Below are the code and all the weights of a small trained network. Each question names an input and a class and asks about switching units off, where a switched-off unit gives its printed mean instead of its output.

import numpy as np


def w(rows, s, z=0):
    codes = np.array(rows[::2]) - 128.0
    scale = np.full(codes.shape[1], s)
    scale[-1] = z or s
    return codes * scale


def norm(h):
    return h / np.sqrt((h * h).mean(-1, keepdims=True) + 1e-5)


def f(y):
    return np.maximum(y, 0)


def log_softmax(a):
    a = a - a.max(-1, keepdims=True)
    return a - np.log(np.exp(a).sum(-1, keepdims=True))


def net(x, mask):
    res = np.array(x, float).reshape(1, 7) / 4 @ E
    u = 0
    for l in range(2):
        y = f(norm(res) @ A[l][:, :-1].T + A[l][:, -1])
        res = res + np.where(mask[u : u + 4], y, B[l][:, -1]) @ B[l][:, :-1]
        u += 4
    return log_softmax(norm(res)[-1] @ U[:, :-1].T + U[:, -1])


A, B = {}, {}
E = w([
[128,126,145,159,51,128,166,139,124,155,199,141],'x0',
[159,118,54,103,116,182,134,58,129,186,64,139],'x1',
[101,182,125,101,97,38,88,140,145,73,40,255],'x2',
[147,177,124,101,121,104,180,137,108,146,87,113],'x3',
[112,152,145,77,132,78,42,114,131,139,138,142],'x4',
[192,121,160,86,221,77,148,38,45,79,60,172],'x5',
[132,138,81,141,94,70,198,122,155,146,164,199],'x6',
],0.0076)
A[0] = w([
[99,96,104,74,100,207,128,53,150,185,113,160,8],'0.n0',
[173,43,110,118,154,123,122,90,162,148,184,73,151],'0.n1',
[126,132,203,124,175,110,156,160,231,61,183,121,65],'0.n2',
[91,253,129,17,150,127,233,149,126,136,126,83,1],'0.n3',
],0.0067,0.0016)
B[0] = w([
[127,133,166,83,156,165,165,144,131,172,151,182,216],'0.n0',
[243,149,92,197,144,95,190,163,174,105,89,70,255],'0.n1',
[132,99,159,92,188,166,132,126,127,129,128,171,226],'0.n2',
[157,167,92,107,165,122,107,138,131,112,121,246,193],'0.n3',
],0.014,0.0041)
A[1] = w([
[203,69,124,99,171,151,71,146,255,105,126,194,10],'1.n0',
[63,131,91,151,212,139,102,132,156,141,46,113,48],'1.n1',
[40,113,11,117,85,151,83,212,188,127,154,66,65],'1.n2',
[79,119,175,111,121,170,45,157,10,110,161,35,243],'1.n3',
],0.0056,0.0014)
B[1] = w([
[132,153,165,129,24,209,60,120,158,255,155,138,254],'1.n0',
[158,41,132,166,96,66,130,202,131,149,82,112,184],'1.n1',
[151,172,47,201,207,37,29,87,62,144,95,48,187],'1.n2',
[104,91,172,64,137,146,139,195,107,63,99,164,181],'1.n3',
],0.012,0.0049)
U = w([
[186,181,127,143,138,212,137,151,111,163,139,154,101],'0',
[202,105,85,90,83,165,153,193,136,101,121,117,250],'1',
[108,107,169,104,183,221,195,147,156,199,147,142,120],'2',
[179,169,169,140,64,70,189,124,211,131,71,67,137],'3',
[153,39,130,121,117,80,180,168,56,228,132,109,41],'4',
[84,131,54,195,255,142,114,18,1,151,145,111,125],'5',
],0.0067,0.0018)

Each question gives the input, the list of numbers given to net, and the class t.
The units are the neurons (one row each of A and B). Each row of codes is followed by its name. A weight is (code - 128) times the scale printed after its matrix; where a second scale follows, it is the last column's (A, B and U).
mask holds one flag per neuron, layer by layer. A switched-off neuron (its flag False) gives its mean, the last column of its row in B, instead of its output. The means were averaged over made-up inputs and are rounded, as every weight is.
A unit's drop is (log p(t) with every unit on - log p(t) with that unit switched off) / (log p(t) with every unit on - log p(t) with every unit switched off).
The circuit of an input: a set's keep is (log p(t) with only the set's units on - log p(t) with every unit switched off) / (log p(t) with every unit on - log p(t) with every unit switched off). Starting from all 8 units, units are removed one at a time, each time the one whose removal leaves the highest keep (on an exact tie, the one counted first), for as long as the keep stays at least 0.8.
units of the circuit, in order: the units of the circuit, biggest drop first
top k neurons: the k neurons with the biggest drops, biggest first
top k neurons in layer l: the k neurons of layer l with the biggest drops, biggest first
drop when u is switched off: that unit's drop, to one decimal
input [1,6,-2,-1,1,-7,3], class 5: units of the circuit, in order => [1.n2]
input [1,-2,-6,0,6,2,-8], class 1: units of the circuit, in order => [1.n3, 0.n0]
input [2,-7,7,-6,-3,2,-1], class 2: top 3 neurons => [0.n2, 0.n1, 1.n2]
input [5,8,3,-3,2,5,-5], class 2: top 3 neurons => [0.n0, 1.n2, 0.n1]
input [-1,5,2,1,4,-1,-3], class 2: top 2 neurons => [0.n0, 0.n1]
input [-6,-8,8,4,-7,0,6], class 2: top 2 neurons => [0.n2, 0.n1]
input [-3,-5,-1,2,6,-1,0], class 2: top 2 neurons => [0.n2, 0.n1]
input [3,-4,-1,4,-4,8,-2], class 5: units of the circuit, in order => [1.n0, 0.n1]
input [2,-3,6,0,3,-7,-4], class 5: top 2 neurons => [1.n2, 0.n0]
input [1,-2,-8,-5,0,-2,6], class 3: top 3 neurons in layer 0 => [0.n1, 0.n0, 0.n3]
input [1,2,-7,1,-2,-1,6], class 3: top 2 neurons => [0.n1, 0.n2]
input [5,1,-8,-6,7,1,1], class 3: drop when 0.n1 is switched off => 1.1
input [2,-6,6,5,3,0,-1], class 2: drop when 0.n1 is switched off => 0.4
input [-7,-6,-7,0,5,7,-1], class 3: drop when 0.n1 is switched off => 0.6
input [4,-1,-5,-4,3,-5,4], class 3: drop when 0.n1 is switched off => 1.1
